Here is a tiny trained network, its code and every weight. The questions are about switching its units off for an input and a class, where a switched-off unit gives its printed mean instead of its output.

import numpy as np


def w(rows, s, z=0):
    codes = np.array(rows[::2]) - 128.0
    scale = np.full(codes.shape[1], s)
    scale[-1] = z or s
    return codes * scale


def f(y):
    return np.maximum(y, 0)


def log_softmax(a):
    a = a - a.max(-1, keepdims=True)
    return a - np.log(np.exp(a).sum(-1, keepdims=True))


def net(x, mask):
    res = np.array(x, float).reshape(1, 4) / 4 @ E
    y = f(res @ A[0][:, :-1].T + A[0][:, -1])
    res = res + np.where(mask, y, B[0][:, -1]) @ B[0][:, :-1]
    return log_softmax(res[-1] @ U[:, :-1].T + U[:, -1])


A, B = {}, {}
E = w([
[201,145,90,6],'x0',
[68,17,114,63],'x1',
[128,128,128,127],'x2',
[64,179,2,125],'x3',
],0.0082)
A[0] = w([
[102,49,177,142,146],'neuron 1',
[182,134,114,50,144],'neuron 2',
[98,78,98,84,31],'neuron 3',
[116,140,119,153,81],'neuron 4',
[115,95,109,108,77],'neuron 5',
[143,193,86,122,114],'neuron 6',
[150,143,148,113,75],'neuron 7',
[165,164,154,185,82],'neuron 8',
[148,165,98,125,117],'neuron 9',
[127,163,122,152,94],'neuron 10',
[161,200,98,121,112],'neuron 11',
[69,150,129,199,86],'neuron 12',
[144,92,143,119,101],'neuron 13',
[155,113,129,84,65],'neuron 14',
[161,193,64,98,107],'neuron 15',
[106,69,179,162,132],'neuron 16',
[37,134,21,145,2],'neuron 17',
[173,131,117,63,144],'neuron 18',
[192,126,118,38,87],'neuron 19',
[165,213,47,85,112],'neuron 20',
[222,119,228,107,41],'neuron 21',
[148,104,134,97,56],'neuron 22',
[123,135,138,122,117],'neuron 23',
[140,133,141,149,87],'neuron 24',
[79,153,130,186,64],'neuron 25',
[174,119,170,130,154],'neuron 26',
[185,218,157,194,154],'neuron 27',
[80,37,85,67,18],'neuron 28',
[143,160,117,122,111],'neuron 29',
[187,127,129,7,18],'neuron 30',
[153,133,152,118,92],'neuron 31',
[39,162,14,139,112],'neuron 32',
[151,212,68,114,127],'neuron 33',
[86,52,105,87,158],'neuron 34',
[130,56,184,141,139],'neuron 35',
[129,144,134,151,137],'neuron 36',
[101,89,172,145,138],'neuron 37',
[167,219,178,181,85],'neuron 38',
[68,86,141,134,95],'neuron 39',
],0.014,0.0094)
B[0] = w([
[85,109,133,64,213],'neuron 1',
[137,146,113,205,208],'neuron 2',
[129,139,123,212,160],'neuron 3',
[137,121,141,157,137],'neuron 4',
[137,132,122,166,146],'neuron 5',
[69,89,132,138,181],'neuron 6',
[119,130,137,155,135],'neuron 7',
[163,145,132,83,167],'neuron 8',
[89,109,136,133,161],'neuron 9',
[110,129,136,152,146],'neuron 10',
[68,76,133,139,181],'neuron 11',
[177,146,114,198,183],'neuron 12',
[124,112,133,103,149],'neuron 13',
[162,131,124,89,146],'neuron 14',
[49,78,144,128,197],'neuron 15',
[98,103,141,74,199],'neuron 16',
[227,179,132,12,202],'neuron 17',
[144,139,123,194,196],'neuron 18',
[229,208,119,130,195],'neuron 19',
[26,57,145,131,222],'neuron 20',
[131,146,121,252,196],'neuron 21',
[143,134,131,85,138],'neuron 22',
[130,117,118,129,128],'neuron 23',
[123,130,137,106,135],'neuron 24',
[125,149,129,197,164],'neuron 25',
[184,158,103,117,183],'neuron 26',
[245,208,96,161,226],'neuron 27',
[147,152,113,250,193],'neuron 28',
[98,115,137,134,148],'neuron 29',
[207,170,118,20,188],'neuron 30',
[133,118,123,155,140],'neuron 31',
[236,204,95,197,254],'neuron 32',
[51,84,162,145,207],'neuron 33',
[157,136,138,60,230],'neuron 34',
[87,111,140,68,205],'neuron 35',
[152,148,124,133,152],'neuron 36',
[111,98,125,87,184],'neuron 37',
[187,158,127,63,195],'neuron 38',
[91,100,158,86,172],'neuron 39',
],0.037,0.011)
U = w([
[177,159,159,55,246],'0',
[129,144,148,254,83],'1',
[11,33,208,111,31],'2',
],0.0098,0.0012)

Each question gives the input, the list of numbers given to net, and the class t.
The units are the neurons (one row each of A and B). Each row of codes is followed by its name. A weight is (code - 128) times the scale printed after its matrix; where a second scale follows, it is the last column's (A, B and U).
mask holds one flag per neuron, in row order. A switched-off neuron (its flag False) gives its mean, the last column of its row in B, instead of its output. The means were averaged over made-up inputs and are rounded, as every weight is.
A unit's drop is (log p(t) with every unit on - log p(t) with that unit switched off) / (log p(t) with every unit on - log p(t) with every unit switched off).
The circuit of an input: a set's keep is (log p(t) with only the set's units on - log p(t) with every unit switched off) / (log p(t) with every unit on - log p(t) with every unit switched off). Starting from the 12 units with the biggest drops (on a tie, the unit counted first), units are removed one at a time, each time the one whose removal leaves the highest keep (on an exact tie, the one counted first), for as long as the keep stays at least 0.8.
units of the circuit, in order: the units of the circuit, biggest drop first
top k neurons: the k neurons with the biggest drops, biggest first
drop when u is switched off: that unit's drop, to one decimal
input [8,1,6,6], class 1: top 4 neurons : (neuron 32; neuron 19; neuron 2; neuron 18)
input [-8,4,-5,8], class 0: units of the circuit, in order : (neuron 17)
input [-4,1,4,5], class 0: top 2 neurons : (neuron 17; neuron 21)
input [-8,1,6,4], class 0: top 3 neurons : (neuron 17; neuron 21; neuron 28)
input [4,0,-7,-5], class 1: top 2 neurons : (neuron 21; neuron 17)
input [5,7,6,2], class 1: top 2 neurons : (neuron 28; neuron 3)
input [-4,-6,-8,0], class 0: top 3 neurons : (neuron 38; neuron 21; neuron 28)
input [8,-5,-5,0], class 1: top 3 neurons : (neuron 19; neuron 2; neuron 27)
input [5,0,2,-4], class 1: top 4 neurons : (neuron 21; neuron 17; neuron 2; neuron 18)
input [7,1,0,1], class 1: top 4 neurons : (neuron 19; neuron 2; neuron 17; neuron 18)
input [0,3,8,0], class 2: top 4 neurons : (neuron 32; neuron 27; neuron 17; neuron 19)
input [3,2,-8,1], class 1: top 3 neurons : (neuron 17; neuron 38; neuron 1)
input [0,3,-2,-3], class 2: top 3 neurons : (neuron 32; neuron 27; neuron 17)
input [-3,-6,-3,-7], class 0: units of the circuit, in order : (neuron 38)
input [-2,-7,-5,-3], class 0: top 2 neurons : (neuron 38; neuron 8)
input [7,6,-6,6], class 1: drop when neuron 28 is switched off : 0.8
input [-8,2,5,5], class 0: drop when neuron 17 is switched off : 3.8
input [5,7,2,5], class 1: drop when neuron 28 is switched off : 2.2
